Below are the code and all the weights of a small trained network. Each question names an input and a target symbol and asks about switching units off, where a switched-off unit gives its printed mean instead of its output.

import numpy as np


def w(rows, s, z=0):
    codes = np.array(rows[::2]) - 128.0
    scale = np.full(codes.shape[1], s)
    scale[-1] = z or s
    return codes * scale


def f(y):
    return np.maximum(y, 0)


def softmax(a):
    e = np.exp(a - a.max(-1, keepdims=True))
    return e / e.sum(-1, keepdims=True)


def log_softmax(a):
    a = a - a.max(-1, keepdims=True)
    return a - np.log(np.exp(a).sum(-1, keepdims=True))


def net(x, mask):
    ids = ['ΓΛΣΦΨαβεζθμξπτ'.index(c) for c in x.split()]
    T = len(ids)
    res = E[ids] + P[:T]
    u = 0
    for l in range(2):
        q, k, v = (res @ M[l].T for M in (Q, K, V))
        z = softmax(np.where(np.tri(T) > 0, q @ k.T / 3**0.5, -1e9)) @ v
        res = res + np.where(mask[u], z, O[l][:, -1]) @ O[l][:, :-1]
        u += 1
        y = f(res @ A[l][:, :-1].T + A[l][:, -1])
        res = res + np.where(mask[u : u + 12], y, B[l][:, -1]) @ B[l][:, :-1]
        u += 12
    return log_softmax(res[-1] @ U[:, :-1].T + U[:, -1])


Q, K, V, O, A, B = {}, {}, {}, {}, {}, {}
E = w([
[134,128,126,85,113,97,211],'Γ',
[64,85,129,59,183,171,106],'Λ',
[162,155,145,119,138,140,150],'Σ',
[90,78,159,128,159,53,58],'Φ',
[137,123,219,114,195,107,36],'Ψ',
[224,178,191,117,147,69,45],'α',
[92,103,114,150,123,152,131],'β',
[134,113,88,125,82,198,116],'ε',
[197,103,162,105,164,98,99],'ζ',
[139,85,105,167,118,149,116],'θ',
[23,175,194,130,135,112,151],'μ',
[202,115,139,155,82,76,103],'ξ',
[89,6,117,144,180,85,180],'π',
[171,74,119,202,85,118,118],'τ',
],0.019)
P = w([
[89,160,38,158,247,108,106],'0',
[129,169,122,196,148,117,240],'1',
[35,211,103,97,62,87,63],'2',
[95,110,200,116,78,173,112],'3',
[152,106,117,184,146,137,219],'4',
[84,152,80,47,67,75,64],'5',
[132,67,200,87,61,175,123],'6',
[181,70,115,165,148,142,209],'7',
[126,114,92,8,84,48,74],'8',
[115,105,230,100,56,182,115],'9',
],0.013)
Q[0] = w([
[145,178,58,137,174,129,94],'L0H1',
[144,56,2,134,141,49,163],'L0H1',
[109,105,82,126,129,128,102],'L0H1',
],0.0089)
K[0] = w([
[118,204,159,112,84,123,171],'L0H1',
[176,3,207,56,30,139,166],'L0H1',
[63,88,240,147,91,133,184],'L0H1',
],0.0054)
V[0] = w([
[235,15,78,4,133,120,102],'L0H1',
[22,112,241,171,67,167,132],'L0H1',
[61,154,100,183,156,135,91],'L0H1',
],0.0038)
O[0] = w([
[101,65,3,117,83,210,134,102],'L0H1',
[165,128,133,71,85,99,204,86],'L0H1',
[150,104,133,140,232,76,47,252],'L0H1',
],0.0063,0.0016)
A[0] = w([
[128,91,151,154,115,134,162,2],'L0N1',
[117,115,178,95,123,116,100,50],'L0N2',
[162,109,127,175,193,205,135,75],'L0N3',
[143,132,198,87,122,125,90,139],'L0N4',
[66,71,150,122,104,81,167,72],'L0N5',
[158,86,96,172,158,88,165,148],'L0N6',
[86,155,106,132,107,106,84,77],'L0N7',
[72,105,151,104,134,109,86,110],'L0N8',
[108,160,88,153,118,134,248,148],'L0N9',
[118,124,150,155,101,120,182,133],'L0N10',
[132,84,175,199,178,134,187,5],'L0N11',
[106,142,187,76,149,163,153,89],'L0N12',
],0.013,0.0055)
B[0] = w([
[155,104,115,117,63,113,124,143],'L0N1',
[187,134,78,170,118,174,149,189],'L0N2',
[99,124,82,98,151,135,242,205],'L0N3',
[68,119,125,92,100,112,215,253],'L0N4',
[69,129,202,186,122,167,141,184],'L0N5',
[114,108,143,135,96,54,92,213],'L0N6',
[120,166,71,62,82,98,136,196],'L0N7',
[238,200,132,130,90,112,141,231],'L0N8',
[198,172,2,95,108,182,26,221],'L0N9',
[184,135,149,164,126,156,80,177],'L0N10',
[47,210,54,59,55,104,230,175],'L0N11',
[85,84,97,195,84,125,81,188],'L0N12',
],0.0085,0.0059)
Q[1] = w([
[168,161,99,237,245,143,129],'L1H1',
[149,172,9,73,105,104,168],'L1H1',
[68,151,59,50,161,24,26],'L1H1',
],0.011)
K[1] = w([
[134,254,139,140,108,171,143],'L1H1',
[169,81,97,64,104,149,152],'L1H1',
[149,26,161,124,10,124,162],'L1H1',
],0.012)
V[1] = w([
[173,143,163,111,150,106,177],'L1H1',
[82,136,122,250,95,110,179],'L1H1',
[88,158,131,84,154,181,194],'L1H1',
],0.012)
O[1] = w([
[173,184,75,153,96,110,191,1],'L1H1',
[153,1,129,170,94,94,126,180],'L1H1',
[122,133,178,134,196,194,185,119],'L1H1',
],0.013,0.0055)
A[1] = w([
[66,186,165,35,147,166,74,58],'L1N1',
[87,141,60,138,116,95,141,23],'L1N2',
[83,140,181,82,105,88,102,65],'L1N3',
[183,154,98,152,113,187,203,75],'L1N4',
[152,47,163,199,157,139,125,106],'L1N5',
[179,178,246,181,91,127,86,253],'L1N6',
[82,100,169,144,171,139,208,166],'L1N7',
[143,113,115,110,107,123,150,222],'L1N8',
[96,227,95,75,126,149,212,64],'L1N9',
[202,141,187,107,126,92,101,159],'L1N10',
[171,103,104,103,137,169,100,115],'L1N11',
[65,126,116,86,87,148,126,168],'L1N12',
],0.011,0.0062)
B[1] = w([
[157,65,145,115,177,82,169,231],'L1N1',
[128,90,127,22,131,182,186,183],'L1N2',
[235,114,77,175,110,158,176,181],'L1N3',
[144,252,155,242,188,117,115,172],'L1N4',
[101,199,28,143,148,101,198,220],'L1N5',
[127,88,115,74,173,133,119,199],'L1N6',
[223,100,174,92,72,187,46,232],'L1N7',
[124,186,146,131,169,124,132,217],'L1N8',
[87,85,213,150,2,149,156,214],'L1N9',
[31,108,126,121,161,155,79,178],'L1N10',
[146,117,102,193,116,85,134,185],'L1N11',
[118,164,127,99,205,71,81,246],'L1N12',
],0.0088,0.012)
U = w([
[177,180,85,67,109,162,139,69],'Γ',
[155,83,92,104,139,228,122,127],'Λ',
[117,152,116,137,102,158,146,153],'Σ',
[109,92,121,180,148,115,147,178],'Φ',
[188,99,159,140,103,127,141,81],'Ψ',
[150,129,173,119,218,56,123,161],'α',
[75,137,108,130,148,165,118,193],'β',
[209,168,126,189,188,116,78,231],'ε',
[254,128,124,152,135,115,162,37],'ζ',
[145,121,101,129,131,161,149,136],'θ',
[25,133,123,123,131,166,103,194],'μ',
[146,77,147,188,102,112,49,126],'ξ',
[95,109,95,118,127,173,153,135],'π',
[206,95,88,137,93,168,165,2],'τ',
],0.0087,0.0055)

Each question gives the input, a string of symbols that net reads in full, and the target symbol t.
The units are the heads (3 rows each of Q, K, V and O) and the neurons (one row each of A and B). Each row of codes is followed by its name. A weight is (code - 128) times the scale printed after its matrix; where a second scale follows, it is the last column's (O, A, B and U).
mask holds one flag per unit, layer by layer, with each layer's heads first. A switched-off unit (its flag False) gives its mean, the last column of its rows in O or B, instead of its output. The means were averaged over made-up inputs and are rounded, as every weight is.
A unit's drop is (log p(t) with every unit on - log p(t) with that unit switched off) / (log p(t) with every unit on - log p(t) with every unit switched off).
The circuit of an input: a set's keep is (log p(t) with only the set's units on - log p(t) with every unit switched off) / (log p(t) with every unit on - log p(t) with every unit switched off). Starting from the 12 units with the biggest drops (on a tie, the unit counted first), units are removed one at a time, each time the one whose removal leaves the highest keep (on an exact tie, the one counted first), for as long as the keep stays at least 0.8.
units of the circuit, in order: the units of the circuit, biggest drop first
top k neurons: the k neurons with the biggest drops, biggest first
k most important neurons of layer l: the k neurons of layer l with the biggest drops, biggest first
input Λ ε τ Σ, target Ψ: top 3 neurons	L1N9; L1N7; L1N1
input μ ε ε Λ Φ, target Φ: top 3 neurons	L0N6; L1N5; L0N5
input Λ ξ Φ π Γ Ψ, target Φ: units of the circuit, in order	L1H1; L0N5; L1N5
input Λ ε ξ ε ζ ξ β ε Λ, target α: 3 most important neurons of layer 1	L1N1; L1N12; L1N7
input ε Φ Λ ξ β ξ Λ Γ, target Γ: top neuron	L0N9
input ε ε ε Σ Σ, target Σ: 2 most important neurons of layer 1	L1N9; L1N4
input μ ε Λ μ ξ Λ, target Γ: top 3 neurons	L0N8; L1N2; L0N4
input π ε Γ ε ε Σ Λ, target τ: 2 most important neurons of layer 1	L1N5; L1N7
input π ε Λ Λ Λ ε ε, target τ: top 2 neurons	L0N11; L1N5
input τ ξ Φ Λ ξ π π, target Φ: top 3 neurons	L0N5; L1N5; L0N6
input ε ε ε ε Φ τ Λ ξ π τ, target Λ: 2 most important neurons of layer 1	L1N7; L1N6
input ε μ ξ Λ ξ ξ Γ Γ ξ, target Γ: units of the circuit, in order	L1H1; L0N5
input Σ ε ε ε α ε ξ Γ τ τ, target ε: units of the circuit, in order	L1H1; L1N4
input Ψ ε ξ, target Γ: top 2 neurons	L0N7; L1N2
input Λ ξ ξ ζ, target Ψ: top 2 neurons	L1N9; L0N4
input Λ μ Λ ζ ε ε ξ τ ε μ, target Ψ: units of the circuit, in order	L1N9; L1H1; L1N7; L1N1
input ε ε Λ τ ξ Γ, target ξ: units of the circuit, in order	L1H1
input ε ε ε ξ Λ Ψ ξ ε, target ε: top 2 neurons	L1N4; L1N11
input Φ Σ π ε Ψ, target Ψ: top 2 neurons	L0N11; L1N7
input Λ ε Λ ε ε, target ε: units of the circuit, in order	L0N9; L1N4
input Λ ξ ξ ε Γ, target Γ: units of the circuit, in order	L0N9
input ε ε β α, target Λ: 2 most important neurons of layer 0	L0N4; L0N3
input ε Λ ε ε Λ ε τ Λ, target Λ: units of the circuit, in order	L1N7; L0N3; L1H1
input Σ Γ β ε Φ ε Σ, target ε: top 2 neurons	L1N4; L0N3
input ξ ζ α ε ξ Λ, target Γ: top 2 neurons	L0N6; L1N2
